Below are the code and all the weights of a small trained network. Each question names an input and a target symbol and asks about switching units off, where a switched-off unit gives its printed mean instead of its output.

import numpy as np


def w(rows, s, z=0):
    codes = np.array(rows[::2]) - 128.0
    scale = np.full(codes.shape[1], s)
    scale[-1] = z or s
    return codes * scale


def f(y):
    return np.maximum(y, 0)


def softmax(a):
    e = np.exp(a - a.max(-1, keepdims=True))
    return e / e.sum(-1, keepdims=True)


def log_softmax(a):
    a = a - a.max(-1, keepdims=True)
    return a - np.log(np.exp(a).sum(-1, keepdims=True))


def net(x, mask):
    ids = ['ΔΞβγεζθλμστ'.index(c) for c in x.split()]
    T = len(ids)
    res = E[ids] + P[:T]
    r = res
    for j in range(3):
        rows = slice(4 * j, 4 * j + 4)
        q, k, v = (r @ M[0][rows].T for M in (Q, K, V))
        z = softmax(np.where(np.tri(T) > 0, q @ k.T / 4**0.5, -1e9)) @ v
        o = O[0][rows]
        res = res + np.where(mask[j], z, o[:, -1]) @ o[:, :-1]
    y = f(res @ A[0][:, :-1].T + A[0][:, -1])
    res = res + np.where(mask[3:19], y, B[0][:, -1]) @ B[0][:, :-1]
    return log_softmax(res[-1] @ U[:, :-1].T + U[:, -1])


Q, K, V, O, A, B = {}, {}, {}, {}, {}, {}
E = w([
[110,255,167],'Δ',
[136,109,45],'Ξ',
[56,93,115],'β',
[113,131,65],'γ',
[215,112,52],'ε',
[73,186,108],'ζ',
[36,185,145],'θ',
[169,196,128],'λ',
[183,93,46],'μ',
[96,32,54],'σ',
[237,164,92],'τ',
],0.0077)
P = w([
[133,183,2],'0',
[123,117,140],'1',
[118,125,127],'2',
[118,133,118],'3',
[116,130,111],'4',
[113,134,109],'5',
[109,139,101],'6',
[112,139,98],'7',
[112,135,95],'8',
[109,138,93],'9',
[106,142,84],'10',
[106,144,77],'11',
],0.0065)
Q[0] = w([
[114,82,210],'h1',
[42,41,179],'h1',
[146,159,46],'h1',
[183,81,226],'h1',
[97,109,140],'h2',
[141,109,139],'h2',
[110,94,94],'h2',
[165,97,137],'h2',
[168,81,253],'h3',
[139,161,41],'h3',
[142,87,129],'h3',
[97,150,60],'h3',
],0.026)
K[0] = w([
[117,64,197],'h1',
[63,5,154],'h1',
[156,191,53],'h1',
[205,113,210],'h1',
[90,136,105],'h2',
[120,152,119],'h2',
[134,153,63],'h2',
[131,180,110],'h2',
[133,45,254],'h3',
[78,198,28],'h3',
[153,147,180],'h3',
[137,172,64],'h3',
],0.024)
V[0] = w([
[144,137,134],'h1',
[105,111,118],'h1',
[184,151,149],'h1',
[244,186,176],'h1',
[143,138,131],'h2',
[122,136,110],'h2',
[142,146,138],'h2',
[134,140,133],'h2',
[118,189,232],'h3',
[160,117,142],'h3',
[137,169,209],'h3',
[254,8,54],'h3',
],0.0067)
O[0] = w([
[135,132,137,126],'h1',
[118,120,109,130],'h1',
[156,144,158,113],'h1',
[201,158,211,98],'h1',
[130,118,126,130],'h2',
[138,97,179,149],'h2',
[124,122,117,128],'h2',
[125,124,120,130],'h2',
[94,172,32,1],'h3',
[104,116,125,96],'h3',
[91,149,59,25],'h3',
[92,32,254,156],'h3',
],0.0096,0.0034)
A[0] = w([
[106,119,99,254],'n1',
[229,125,111,77],'n2',
[1,82,92,68],'n3',
[215,88,107,40],'n4',
[48,44,85,44],'n5',
[106,100,115,255],'n6',
[132,103,126,141],'n7',
[127,128,129,119],'n8',
[164,124,157,62],'n9',
[211,186,167,162],'n10',
[138,145,102,231],'n11',
[105,95,187,106],'n12',
[49,209,173,136],'n13',
[237,16,58,129],'n14',
[37,224,188,107],'n15',
[130,147,45,65],'n16',
],0.0089,0.0039)
B[0] = w([
[114,167,218,239],'n1',
[127,172,70,171],'n2',
[232,192,74,200],'n3',
[93,153,55,147],'n4',
[223,81,77,182],'n5',
[88,165,236,252],'n6',
[127,109,132,159],'n7',
[131,131,129,128],'n8',
[154,125,102,155],'n9',
[226,123,128,250],'n10',
[105,162,194,222],'n11',
[85,119,76,237],'n12',
[111,158,62,199],'n13',
[98,3,94,211],'n14',
[128,129,39,197],'n15',
[75,94,72,191],'n16',
],0.027,0.0038)
U = w([
[101,174,39,88],'Δ',
[71,66,194,130],'Ξ',
[194,157,235,118],'β',
[75,90,253,61],'γ',
[139,51,98,96],'ε',
[66,147,235,160],'ζ',
[49,163,141,246],'θ',
[184,156,201,252],'λ',
[87,55,100,57],'μ',
[166,69,103,117],'σ',
[183,123,22,11],'τ',
],0.0051,0.003)

Each question gives the input, a string of symbols that net reads in full, and the target symbol t.
The units are the heads (4 rows each of Q, K, V and O) and the neurons (one row each of A and B). Each row of codes is followed by its name. A weight is (code - 128) times the scale printed after its matrix; where a second scale follows, it is the last column's (O, A, B and U).
mask holds one flag per unit, heads first, then neurons. A switched-off unit (its flag False) gives its mean, the last column of its rows in O or B, instead of its output. The means were averaged over made-up inputs and are rounded, as every weight is.
A unit's drop is (log p(t) with every unit on - log p(t) with that unit switched off) / (log p(t) with every unit on - log p(t) with every unit switched off).
The circuit of an input: a set's keep is (log p(t) with only the set's units on - log p(t) with every unit switched off) / (log p(t) with every unit on - log p(t) with every unit switched off). Starting from the 12 units with the biggest drops (on a tie, the unit counted first), units are removed one at a time, each time the one whose removal leaves the highest keep (on an exact tie, the one counted first), for as long as the keep stays at least 0.8.
circuit, biggest first: the units of the circuit, biggest drop first
top k neurons: the k neurons with the biggest drops, biggest first
heads that matter: for each layer, one digit per head in row order, 1 if its drop is at least 0.15 and else 0, layers parted by /
drop of u: that unit's drop, to one decimal
input σ ζ γ τ ε, target ε: heads that matter => 001
input σ θ θ ζ θ μ, target Ξ: heads that matter => 100
input θ θ λ Δ, target Δ: heads that matter => 001
input θ λ λ θ, target Δ: top 4 neurons => (n15; n13; n16; n3)
input Δ θ Δ θ γ Δ β ζ σ τ, target τ: circuit, biggest first => (h3)
input Δ γ ζ γ λ θ Ξ ζ γ μ ζ ζ, target θ: top 2 neurons => (n16; n11)
input β ζ λ Δ ζ β ζ λ θ θ γ λ, target β: heads that matter => 000
input λ λ σ τ λ ε Δ, target τ: top 4 neurons => (n15; n6; n13; n10)
input θ σ Δ λ θ σ θ, target Δ: heads that matter => 101
input θ ε θ ε σ β, target β: top 2 neurons => (n3; n1)
input θ ε μ θ Δ, target Δ: top 3 neurons => (n15; n13; n6)
input σ θ μ τ Ξ τ λ θ σ Δ, target τ: drop of n12 => 0.1
input θ λ σ ζ, target θ: drop of h1 => 0.2
input λ λ θ Δ ε λ β, target β: drop of h1 => 0.2
input β θ ε μ τ θ ε Δ ε λ λ, target β: drop of n10 => 0.3
